Each row has a hidden value. The values are split into ranges, and the group after each row names the range that its value falls in. Each part has its own value, ranges and names.
[-458 -331 84 134 -173 -65 99 -178 61 38 3 -14 85 -130 -134 85 107 -219 66 248 81 17 57 23 -109 68 -314 6 79 -64 -463 -93 185 42 105 238 138 169 -10 52 37 126 -120 -89 -71 -1 -10 -132]
das
[-173 62 -205 60 117 41 -66 -10 75 30 -43 -74 37 -205 -34 47 93 -200 -10 38 -118 10 10 100 5 88 94 66 39 -12 -52 67 -59 16 43 28 272 -36 61 -19 -52 115 122 44 -111 -24 176 70]
Zoke
[519 289 -136 43 227 103 -219 59 -3 -147 -83 97 93 -6 -101 30 97 134 42 -219 -134 -129 3 135 130 32 264 43 -63 435 158 322 -268 27 -44 -446 -246 -281 -123 -123 -106 -187 222 -88 -7 -80 -244 -18]
Zoke
[-60 -95 17 131 -14 -35 -21 0 -55 -157 -198 29 194 -35 -167 99 23 -19 29 60 -21 -46 95 169 -120 -6 -104 -69 -49 195 -277 62 42 53 103 -49 -71 -131 -181 -106 88 -50 52 -165 -84 -40 -232 -250]
Zoke
[-526 -132 21 -70 -87 60 66 -190 116 242 -9 -163 -278 -260 140 -15 -13 -457 -99 326 -65 126 -73 -67 41 158 -127 107 61 -264 -151 -212 174 -63 41 340 652 160 372 83 -20 296 -44 285 -124 137 634 170]
tope
[143 60 -21 69 -5 80 -73 -7 75 -114 -97 44 110 -42 -93 150 82 132 33 -37 -40 -104 18 41 63 44 68 -1 -82 319 -44 191 -142 -3 -54 -228 -78 -134 -89 13 -83 -43 57 -20 -49 -32 -190 -90]
didab
[84 -228 205 -278 -457 -79 -166 151 -73 -331 -89 -46 140 230 -9 -247 -331 266 -109 -101 65 -93 7 -31 -62 84 -365 -126 287 248 -405 -135 6 111 -89 74 -97 196 -140 -79 183 -236 -30 -111 2 133 -95 -394]
Las
[114 12 127 53 -56 -116 -192 97 -99 -176 -154 59 393 147 -118 13 54 122 63 -97 54 -136 190 139 -147 -12 -204 -31 -32 265 -332 74 -17 299 8 -24 -264 -35 -228 -105 26 -211 234 -432 -46 -56 -369 -382]
tope
[180 -26 194 -131 -80 -21 -133 62 -191 -63 -102 29 -29 176 -22 -108 -135 27 -8 -21 -47 -19 7 32 -46 52 -154 -6 32 226 -157 -77 15 118 -2 7 -71 -6 6 -124 70 -172 105 -112 29 46 2 -173]
Nife
[-250 -213 -108 182 -87 -64 25 -5 98 -212 -142 -15 273 -160 -225 146 30 -68 -29 140 23 -62 90 129 -108 8 -114 -80 73 74 -323 72 37 -29 69 35 33 -62 -227 -84 108 64 -50 -57 -124 -28 -237 -215]
Nife
[259 120 -197 -4 463 242 96 343 -142 113 -101 153 -267 -143 -126 150 -126 168 -193 76 -497 53 -211 -30 95 -46 440 -32 -74 309 465 111 -284 -484 -76 -269 197 -265 190 -67 -134 86 115 517 214 -82 130 282]
Fen
[-341 -63 -2 -126 -7 13 -35 23 -24 194 6 -108 -99 -81 123 -75 -68 -237 -116 152 -108 81 -25 -42 -39 105 -113 79 109 -151 -125 -221 73 22 3 295 446 186 295 55 -53 165 113 141 -17 76 467 38]
das
[99 -42 111 71 32 9 -48 63 -233 -99 -231 61 20 59 -121 53 -76 67 19 29 -133 -2 60 161 -120 -31 -71 -66 -129 275 -165 7 1 -6 87 -95 -102 -212 -90 -99 93 -105 77 -67 -40 -31 -146 -244]
Difit
[-329 -141 -159 174 -8 11 51 -4 153 -59 -86 -29 165 -250 -145 194 75 -82 -71 179 -64 -29 40 46 -34 21 4 -23 25 15 -166 82 -29 -133 -3 51 223 -37 -43 40 -26 186 -36 136 -111 -23 -34 -60]
fek
[-36 68 -59 -115 32 37 -130 27 21 64 5 -63 -35 -38 70 -80 -31 -121 -84 6 -89 5 -30 -13 53 108 27 85 100 28 -11 -36 -54 40 -57 67 239 68 172 -15 -77 39 144 80 -21 53 270 38]
tope
[6 64 127 -248 72 82 -92 -84 -213 270 58 -21 -338 96 162 -266 -60 -193 5 -45 -173 125 -119 -14 49 134 -41 106 75 65 -72 -161 78 50 48 78 242 188 389 23 -109 -41 136 24 102 68 506 84]
Difit
[-199 -145 -470 95 377 -169 -135 560 -82 105 492 203 489 -150 -397 -351 269 216 138 -322 -367 -19 1 50 -174 20 -10 99 664 -106 -257 204 -385 77 -70 315 -53 581 -95 -10 -218 -128 316 -389 280 -358 -245 177]
Fen
[68 28 -68 172 62 9 -80 27 58 -144 -147 44 218 -130 -161 189 102 17 9 41 -44 -123 100 114 -23 -10 8 -22 -86 235 -116 179 -98 16 15 -183 -99 -205 -184 -48 -11 -16 104 -74 -88 -66 -271 -145]
tope
[460 291 67 -137 172 83 -247 49 -122 37 -38 66 -50 123 62 -107 27 39 31 -189 -123 -75 -11 47 100 71 93 91 -52 340 95 107 -145 157 -42 -256 -130 -97 89 -81 -130 -207 304 -143 69 -13 31 -10]
Nife
[-136 -109 198 -99 -145 -10 -10 124 -159 -55 -213 -32 55 128 -2 -7 -129 75 1 48 -51 24 45 74 -165 56 -228 -67 -41 149 -288 -161 86 161 54 176 119 39 -7 -60 104 -76 108 -158 -35 34 40 -235]
Fen
[192 -39 229 -123 -103 -24 -147 20 -238 -80 -109 35 -27 223 -6 -179 -128 50 50 -70 -27 4 24 98 -72 60 -203 2 33 240 -232 -92 42 177 50 11 -131 -6 -11 -132 97 -225 111 -209 3 38 -30 -244]
Difit
[48 -45 120 23 -50 31 -25 94 -84 -90 -165 54 90 43 -96 110 -20 151 31 23 -74 -58 44 54 -73 13 -102 -53 -92 280 -169 30 -47 48 4 -62 -53 -81 -85 -22 15 -79 79 -94 -10 -30 -164 -181]
Las
[-41 117 -228 157 191 81 -54 -22 131 23 -41 3 108 -223 -96 205 184 -79 -11 26 -119 -65 24 65 63 38 200 54 -68 141 43 207 -147 -74 -17 -174 111 -138 6 49 -163 124 112 91 -67 -72 -21 60]
das
[151 -45 379 -243 -183 -10 -117 90 -234 -5 -108 44 -40 320 74 -173 -169 153 18 -47 -14 -1 -1 -29 -65 77 -269 -3 5 258 -228 -167 58 220 -47 116 -43 131 98 -72 34 -230 141 -215 76 80 50 -236]
Las
[-41 -82 179 -18 -104 -67 -81 44 -169 -94 -206 -8 121 107 -54 8 -83 -27 9 54 -3 -28 104 111 -160 17 -235 -52 -50 161 -311 -99 101 175 78 82 -27 -40 -82 -103 116 -101 117 -209 -56 21 -75 -295]
Nife
[355 90 264 -134 5 -7 -202 201 -245 -19 -80 115 87 278 7 -91 -74 245 39 -123 -82 -81 57 9 -62 14 -155 26 -48 344 -89 -36 -108 220 -76 -49 -224 -5 3 -71 -41 -265 271 -248 104 -22 -150 -219]
didab
[-271 14 -265 140 92 82 23 35 205 -24 -68 -52 145 -289 -90 188 141 -54 -31 74 -122 -28 10 68 21 66 144 21 5 36 -44 156 -123 -84 -11 -11 301 -47 0 58 -101 189 64 114 -120 -55 45 65]
Las
[-270 -43 -440 254 142 72 35 84 316 -122 -50 -34 192 -463 -208 250 113 -62 -153 160 -177 -61 -11 49 78 13 267 -4 86 -3 71 269 -225 -322 -82 -81 319 -156 -75 24 -78 274 -33 361 -152 -60 -41 122]
fek
[-118 -103 207 -2 -206 -128 -133 21 -77 -145 -193 -31 282 103 -42 -16 -30 -22 21 42 97 -77 177 110 -174 28 -339 -40 -11 112 -438 -78 117 295 42 161 -47 34 -140 -86 114 -120 144 -343 -117 33 -154 -385]
tope
[294 202 -310 100 303 153 -91 8 115 -69 -14 74 -5 -204 -134 68 123 0 -28 -99 -204 -64 -85 100 185 45 378 49 21 295 222 334 -255 -196 -29 -404 -19 -236 -23 -75 -146 -2 104 158 3 -79 -82 156]
Zoke
[-14 82 -271 78 254 142 -7 -29 139 116 68 15 -134 -293 -76 98 120 -172 -66 80 -212 2 -112 -12 162 76 272 94 55 70 180 167 -164 -241 -34 -157 247 -80 157 26 -170 172 37 311 11 -39 195 276]
tope
[134 204 -9 -174 -54 46 -237 141 26 -69 -100 -88 31 85 109 -85 -99 83 -92 -101 -84 -21 -16 -15 88 126 132 94 22 125 127 54 -190 127 -208 67 251 -31 130 -79 -52 -61 205 61 -124 95 222 -10]
didab
[-311 -148 -79 -129 -283 93 60 -56 -98 -90 -224 -291 -100 202 108 327 -283 -16 -90 113 99 89 -16 42 -153 152 -11 -55 -100 90 -84 -381 98 28 103 102 289 -102 39 78 114 253 -140 303 -139 130 310 -231]
didab
[-81 -60 -64 63 -12 46 11 83 55 -124 -141 14 153 -81 -118 128 7 100 -34 39 -79 -50 16 66 -33 27 12 -58 -8 202 -133 91 -69 -49 -8 -60 71 -64 -89 -20 -9 21 40 6 -43 -28 -128 -120]
Las
[-121 54 -427 40 186 -38 -313 479 92 73 386 -37 273 -493 -53 -208 221 -3 154 -182 -290 -186 145 82 -136 101 -338 172 478 -215 -265 -22 -432 302 101 147 74 301 -133 198 -88 4 466 -248 12 -286 34 223]
Fen
[161 -109 322 -248 -257 -29 -152 83 -153 -86 -70 20 -37 238 66 -208 -241 126 -81 0 6 -39 -11 -69 -15 67 -297 -17 116 214 -223 -166 31 109 -91 88 -41 123 68 -70 76 -195 65 -62 52 125 54 -247]
fek
[97 96 -89 33 47 100 -70 -27 158 -68 -35 39 107 -99 -55 62 134 76 29 -69 -51 -87 -16 40 115 82 110 35 0 259 -33 221 -142 9 -56 -201 15 -42 -23 12 -137 -28 96 -47 -32 -33 -101 1]
Las
[-59 103 -96 -185 102 137 -46 63 43 143 30 -55 -161 -63 115 -125 -18 -68 -59 -39 -179 67 -131 -22 100 157 121 89 115 47 69 -29 -81 -8 -40 61 372 130 275 12 -133 52 155 119 36 37 400 187]
Fen
[-301 3 -160 -15 83 160 89 25 136 109 -93 -92 -198 -298 32 97 -16 -164 -117 186 -225 83 -119 -13 79 109 162 34 -5 -40 83 5 -54 -210 -18 86 566 -30 238 44 -62 243 11 363 -88 46 418 229]
Fen
[135 146 -87 102 47 35 -159 -53 142 -107 -74 20 217 -93 -72 118 170 23 30 -70 1 -139 80 79 78 48 82 43 -64 255 -65 248 -140 88 -55 -228 -83 -131 -102 0 -121 -44 148 -115 -100 -39 -191 -99]
das
[39 125 -134 -49 116 57 -139 -27 80 36 35 -23 -24 -114 14 -126 78 -155 -6 -56 -106 1 -48 54 110 124 111 115 123 54 8 112 -95 48 -26 -21 193 33 124 -69 -92 -9 155 -8 -47 8 191 117]
Zoke
[223 216 -19 -168 104 134 -159 98 14 66 1 4 -98 13 106 -89 -11 64 -38 -108 -159 -25 -81 -32 140 118 140 104 26 202 153 67 -187 43 -116 -99 159 4 194 -7 -153 -61 221 64 32 25 213 116]
Las
[-340 -29 -87 -30 32 35 -27 -63 8 119 -50 -118 -109 -169 71 -90 0 -298 -36 119 -120 109 -20 89 -27 120 -33 86 77 -147 -139 -107 69 26 82 230 450 69 215 -11 6 147 86 84 -128 49 417 60]
Difit
[-182 -159 226 -212 -103 -56 -64 103 -241 146 -20 -41 -134 128 81 -188 -201 -137 -82 127 -97 83 -13 -51 -131 74 -307 30 133 -56 -244 -334 133 101 22 347 244 222 233 -36 65 -14 109 2 70 87 353 -102]
tope
[110 6 -144 95 -150 -62 -173 167 110 -482 -318 -69 437 -6 -174 167 -126 178 -136 -31 54 -163 146 172 -67 -5 44 -116 2 265 -119 175 -144 56 -79 -134 -97 -302 -386 -208 173 -78 76 -49 -232 29 -388 -369]
tope
[-33 87 -158 119 -4 67 -98 -325 313 -36 69 -19 96 -263 -62 30 324 -215 131 -58 74 -105 11 82 185 147 53 98 54 147 -200 309 -39 86 35 -237 21 22 -37 59 -162 23 19 -150 -134 -27 -51 59]
Nife
[113 129 -167 174 99 48 -118 -35 172 -141 -101 24 207 -194 -140 179 177 -13 15 -19 -42 -136 69 107 80 30 144 26 -71 239 -18 296 -164 2 -35 -259 -50 -215 -151 -36 -85 3 112 -37 -125 -60 -222 -43]
tope
[296 163 -272 31 303 158 -70 25 98 -32 18 85 -82 -166 -103 -17 57 -27 -72 -62 -213 -22 -138 62 206 61 365 66 90 247 259 266 -226 -229 -49 -323 44 -177 58 -120 -129 -5 88 212 49 -42 11 203]
Zoke
[-112 -123 -7 158 -51 -50 -18 30 -3 -172 -192 10 243 -70 -185 183 20 -6 -9 110 -1 -78 117 123 -124 -15 -114 -74 -51 166 -264 55 15 29 56 -23 -50 -136 -206 -72 82 7 30 -96 -100 -37 -254 -250]
tope

Part 2:
[67 60 -113 -53 112 -88 -187 -72 132 131 -209 156 59 159 -98 56 137 142 10 -241 -49 73 35 81 -20 -4 -171 -60 167 -236 68 59 -105 118 56 125 -145 -63 -70 -53 49 59 -140 158 86 -26 -124 77]
[37]
[118 -24 86 64 -48 20 -3 -20 45 -90 87 89 -255 170 -16 132 151 180 31 -100 -24 -112 -30 86 167 36 -79 64 161 36 -58 24 -33 168 -17 -35 45 -211 72 -18 242 111 -62 82 171 94 63 64]
[30]
[19 -146 -62 36 23 -19 -196 143 -12 130 -11 -102 -231 140 -24 -161 -84 69 -135 257 -121 -3 56 13 -73 -51 -103 -112 -55 -12 197 109 259 -11 -90 -126 321 -21 43 90 82 221 -1 -186 -116 153 -37 -5]
[31]
[111 13 123 56 -65 -30 54 -3 66 -207 79 194 -164 108 61 221 218 101 56 -89 70 -108 9 100 142 -38 -150 80 82 -78 40 -25 -36 201 8 134 16 -56 62 47 204 197 5 79 32 202 71 35]
[37]
[88 -34 -210 -166 -75 60 80 -31 48 -69 136 -242 336 119 75 99 198 -48 -66 -108 -64 35 -77 19 112 -141 7 40 70 191 -173 -2 -147 17 -27 164 -337 233 -162 -221 125 -58 -33 137 -185 -194 62 -40]
[38]
[-64 -23 -59 98 -130 132 68 -172 -146 -11 -51 -83 327 159 65 -24 57 -133 -229 50 120 -87 -112 -125 112 -210 241 -7 107 341 -4 180 78 -58 42 140 -12 322 -85 -3 -86 131 74 -88 -34 -92 15 -334]
[30]
[-95 -66 -226 -105 67 -23 -205 -21 -14 239 -111 -257 177 -35 -60 -202 -102 -50 -165 131 -82 38 -20 -50 -181 -124 137 -124 -100 97 80 -19 45 -194 -129 38 26 206 -122 -41 -191 -24 11 -92 -271 -190 -94 -19]
[35]
[119 64 -91 -70 80 -15 -180 -45 73 124 -53 112 123 151 -55 -7 117 82 -8 -152 -53 122 31 15 76 -57 -211 -89 109 -197 69 105 -63 129 46 39 -147 -63 -52 -43 145 53 -118 125 95 -83 -81 32]
[36]
[150 92 -164 -139 139 -43 -292 45 -26 231 4 -13 25 57 -147 -60 -31 70 78 -33 -93 69 -32 85 91 -38 -175 -105 106 -333 116 173 -125 150 1 -78 -136 -168 18 7 106 175 -48 -29 187 -112 -51 224]
[35]
[43 -160 -31 -17 147 9 -307 83 158 247 7 -160 -384 -27 -80 -329 -113 182 -108 213 -265 49 117 -65 -190 14 -109 -177 -255 32 182 -135 195 -136 -238 -233 373 -171 15 26 123 -66 -40 -10 -220 -83 -143 103]
[37]
[171 67 -138 -107 144 -136 -280 -9 108 165 -81 93 -82 80 -192 -18 101 118 103 -122 -127 37 -51 90 37 64 -195 -42 124 -366 39 123 -99 165 25 98 -129 -261 1 2 212 94 -129 125 146 -107 -91 204]
[37]
[-1 29 -85 -70 50 -199 -210 -80 -49 167 -79 -29 -52 -157 -157 -149 -28 -76 -11 194 -33 -37 -81 14 -6 -64 38 -32 -74 -202 230 59 -19 -54 -87 184 136 10 76 116 -13 268 176 -219 -43 -84 -20 14]
[37]
[270 111 199 64 72 359 -58 -134 92 1 84 133 34 131 -6 91 -19 231 33 -78 111 -196 11 -79 -66 30 100 -81 8 147 -351 -139 -31 346 -214 -191 -62 -323 -255 113 7 -410 -177 297 295 -237 -113 55]
[36]
[231 8 -114 -64 69 17 -302 11 44 233 19 33 16 286 -164 -120 38 110 -12 -27 -146 121 -60 -8 86 91 -217 -97 210 -192 -121 275 125 230 33 -105 -64 -367 -51 -3 332 -56 -260 121 287 -177 -87 53]
[36]
[-107 -116 89 54 -99 97 22 -75 3 -3 51 -149 -42 -7 99 -64 -25 46 -183 118 33 -60 39 -59 -83 -99 158 -26 -102 388 -8 -206 116 -141 -200 -80 233 139 -37 -25 -107 -102 61 -60 -211 -27 19 -125]
[35]
[-258 115 -44 -25 -54 -65 -150 -198 -283 266 -183 -6 302 -15 -98 -13 -178 -28 -151 13 223 12 -65 45 -18 -105 294 -58 231 88 17 40 -98 -84 -61 -56 -8 114 -24 13 -481 72 41 -287 214 -61 47 -75]
[38]
[-14 68 -166 -231 10 -174 -228 4 -65 232 44 -78 171 -4 -79 -27 10 1 28 -87 -54 247 -6 143 134 -63 -215 -51 169 -256 129 64 -163 11 2 -52 -172 -25 84 -138 41 144 -5 -121 90 -91 59 172]
[35]
[58 -51 245 314 -111 486 215 -97 -31 -276 158 73 67 206 304 49 101 27 -217 3 183 -225 49 -244 162 -300 144 -59 -110 553 48 -8 162 47 -9 -107 150 301 -77 87 53 36 59 149 -116 58 -25 -333]
[31]
[-111 50 245 265 -3 121 -71 -150 -134 20 -19 238 -312 29 12 -33 -23 173 -84 -75 127 -145 32 -67 218 -121 99 -52 70 159 272 16 -32 -47 18 -226 287 -75 219 99 -47 274 76 -74 229 145 14 -58]
[30]
[-277 4 271 178 -193 50 155 -216 -121 -179 44 107 11 -127 187 96 71 -24 -160 -37 286 -118 18 -65 98 -206 246 64 -38 405 135 -257 -21 -197 -73 53 204 298 120 20 -239 83 176 -85 -169 123 119 -207]
[31]
[136 -113 13 90 46 135 -39 104 -21 -10 87 -146 -359 55 -8 -82 -89 119 -73 328 -105 -263 21 -7 -23 -98 82 -70 -178 135 137 24 98 64 -208 -138 324 -19 -7 150 58 262 154 -189 -59 119 1 14]
[38]
[-77 43 -72 106 77 -87 -184 -59 -88 163 -318 182 -36 171 -112 11 -27 85 -93 -32 66 -74 11 68 -23 -80 24 -84 188 -168 253 213 13 51 79 68 114 54 21 115 -184 372 3 -162 161 190 -87 -45]
[35]
[165 1 184 2 -100 378 137 103 -9 -330 577 -143 -20 -61 271 155 93 35 60 -9 102 -171 -28 -77 214 -186 26 34 -196 348 -204 -255 -81 105 -162 -210 -142 16 -15 -33 222 -201 -25 265 -217 -103 150 174]
[35]
[-14 -14 -234 -141 -87 -76 1 -93 30 38 -127 -115 414 228 -25 157 165 -28 -97 -175 23 54 -97 96 -40 -26 61 54 278 87 -257 70 -66 61 26 264 -319 159 -213 -179 -59 -103 -154 97 -44 -123 10 -76]
[30]
[68 68 -214 -95 83 -136 -175 -73 11 142 -93 35 38 129 -165 23 156 82 33 -219 -115 48 -90 90 187 -21 -98 -3 242 -210 64 199 -222 59 116 123 -240 -83 34 -124 159 220 -81 73 169 -98 -14 103]
[38]
[-31 48 -58 -169 -88 -38 -72 -154 -2 117 8 -59 422 34 5 25 60 -46 -91 -75 84 171 -22 9 -34 -51 11 -19 112 75 -188 -97 -40 21 -99 92 -190 70 -153 -117 -89 -254 -87 45 -17 -234 18 -80]
[36]
[-116 -21 176 108 -19 113 -105 -32 -87 -65 224 -64 -231 -251 41 -112 -91 4 -52 170 114 -224 -75 -140 -25 -95 290 -12 -259 282 0 -252 64 -185 -198 -100 224 -39 88 131 -83 -114 26 40 -261 -98 42 92]
[31]
[217 -96 92 -136 -55 219 -92 31 132 42 367 -268 -48 24 42 -87 -37 130 -15 135 -103 25 -5 -50 -78 85 -29 -37 -119 281 -404 -264 133 127 -339 -286 46 -318 -151 -69 238 -543 -161 192 -52 -330 19 124]
[37]
[277 -143 -275 12 -37 170 -91 41 0 66 9 -256 142 479 -139 -56 60 3 -149 157 -158 -181 -245 -71 -18 86 166 2 238 230 -473 417 278 237 3 91 -114 -176 -286 6 291 -127 -289 132 123 -228 -61 -152]
[38]
[145 -204 -75 121 127 113 -11 100 245 -102 15 -111 -403 66 93 -166 169 117 -111 99 -294 -134 116 -110 18 -200 -152 -98 -338 128 409 -15 87 -130 -54 67 270 226 34 -3 330 334 146 97 -450 98 -134 -61]
[35]
[-125 -37 -200 -93 115 -236 -240 -77 48 279 -195 -77 -94 -89 -122 -220 32 42 -91 -39 -199 163 57 34 31 -122 -117 -102 -37 -151 447 19 -129 -262 -4 70 102 157 136 -120 -6 333 141 -156 -155 -45 -73 23]
[30]
[-117 -15 -125 62 53 -71 -138 -22 -76 119 -153 39 -22 80 -12 -92 39 9 -134 -32 -36 38 37 -3 119 -210 -59 -97 46 -60 417 175 -32 -141 110 42 89 246 118 -14 -40 452 94 -151 -82 136 -38 -74]
[30]
[-161 37 -68 27 -26 -58 -157 -2 -263 98 109 -36 -7 -70 -10 -127 -42 -92 -91 74 44 28 -71 -36 284 -233 42 -55 30 -8 349 176 -65 -188 87 -78 57 163 242 8 -16 438 127 -239 -32 52 112 2]
[38]
[-103 -47 -185 -110 9 -171 -303 18 -99 306 -68 -122 116 32 -97 -244 -87 -81 -148 160 -82 217 -10 0 -10 -86 -101 -123 44 -132 227 162 143 -136 -9 -21 115 69 68 -12 -14 183 0 -234 -83 -57 -23 -37]
[37]
[150 21 -130 -163 48 84 -81 -80 119 104 -12 -144 310 32 -7 -23 45 -2 -42 -6 -44 41 -1 -19 -111 -86 -12 -76 -52 24 -115 -76 -61 95 -152 102 -176 93 -242 -58 -11 -192 -14 107 -99 -284 -98 -10]
[37]
[-181 -34 77 127 22 -58 -109 -67 -59 33 -6 49 -356 -100 -26 -86 11 126 -81 -17 -10 -101 15 -20 107 -101 104 -20 -54 129 280 -99 -68 -226 -41 -84 245 15 212 0 -41 249 79 -73 -94 108 37 42]
[38]
[288 -57 -111 158 290 243 -240 -78 194 265 -307 16 -212 238 -153 -295 -48 207 -128 103 -257 -166 71 -167 -126 -78 -26 -250 -131 -23 261 237 124 117 -70 -67 258 -70 -171 154 133 178 34 65 115 -155 -356 -131]
[31]
[208 -92 92 -30 -160 277 107 109 22 -179 308 -164 131 228 184 157 28 42 -69 163 79 -96 1 12 -39 -43 -13 10 -1 297 -371 -89 204 281 -210 -127 -6 -33 -215 27 124 -264 -112 82 -63 -8 83 -32]
[37]
[-33 38 -92 -9 161 -127 -201 -76 45 170 -189 64 -113 -130 -78 -155 25 31 -32 4 -89 19 73 -4 23 -186 -98 -123 -138 -227 512 16 -135 -132 -11 115 129 179 106 44 -42 409 215 -132 -126 15 -115 24]
[31]
[124 156 -83 -132 118 -3 -157 -46 -38 128 112 31 12 -62 -64 3 65 89 117 -175 -68 77 5 73 302 -155 -191 -70 63 -255 252 64 -367 81 22 -101 -216 -47 121 -90 136 285 104 -8 197 -119 27 216]
[38]
[90 11 158 -7 -4 198 12 -1 96 -138 234 9 -36 -48 136 91 62 124 7 -30 72 -90 70 -42 -31 -88 1 -32 -174 180 -131 -307 -45 80 -207 -100 -22 -37 -101 5 35 -257 -68 224 -166 -71 12 104]
[36]
[11 -30 -155 50 125 -13 -252 -22 -10 229 -184 -1 -31 112 -98 -221 -27 19 -132 69 -115 25 9 -71 9 -132 -57 -156 -7 -105 324 232 90 -67 51 16 139 88 24 60 38 303 28 -95 -31 -25 -146 -77]
[31]
[75 -27 166 -28 -162 -73 115 -51 69 -161 135 111 -69 78 112 183 207 78 -6 -21 54 50 80 117 142 -43 -217 80 67 15 33 -131 -11 155 -92 75 87 -3 63 -37 194 113 87 -47 22 172 133 -72]
[36]
[2 13 308 173 -121 354 22 -82 -150 -102 294 0 -15 -26 156 -31 -111 23 -116 167 231 -186 -26 -179 74 -138 239 -47 -120 433 -136 -150 156 44 -193 -279 212 -45 -11 152 -64 -196 11 17 25 -87 62 -98]
[37]
[115 -95 -14 -11 -50 -48 -33 82 91 -97 104 -29 -221 152 -4 99 151 113 15 1 -84 -78 -33 101 54 42 -116 62 76 0 -74 5 60 122 -48 54 45 -138 26 -24 262 79 -87 74 -52 101 55 93]
[35]
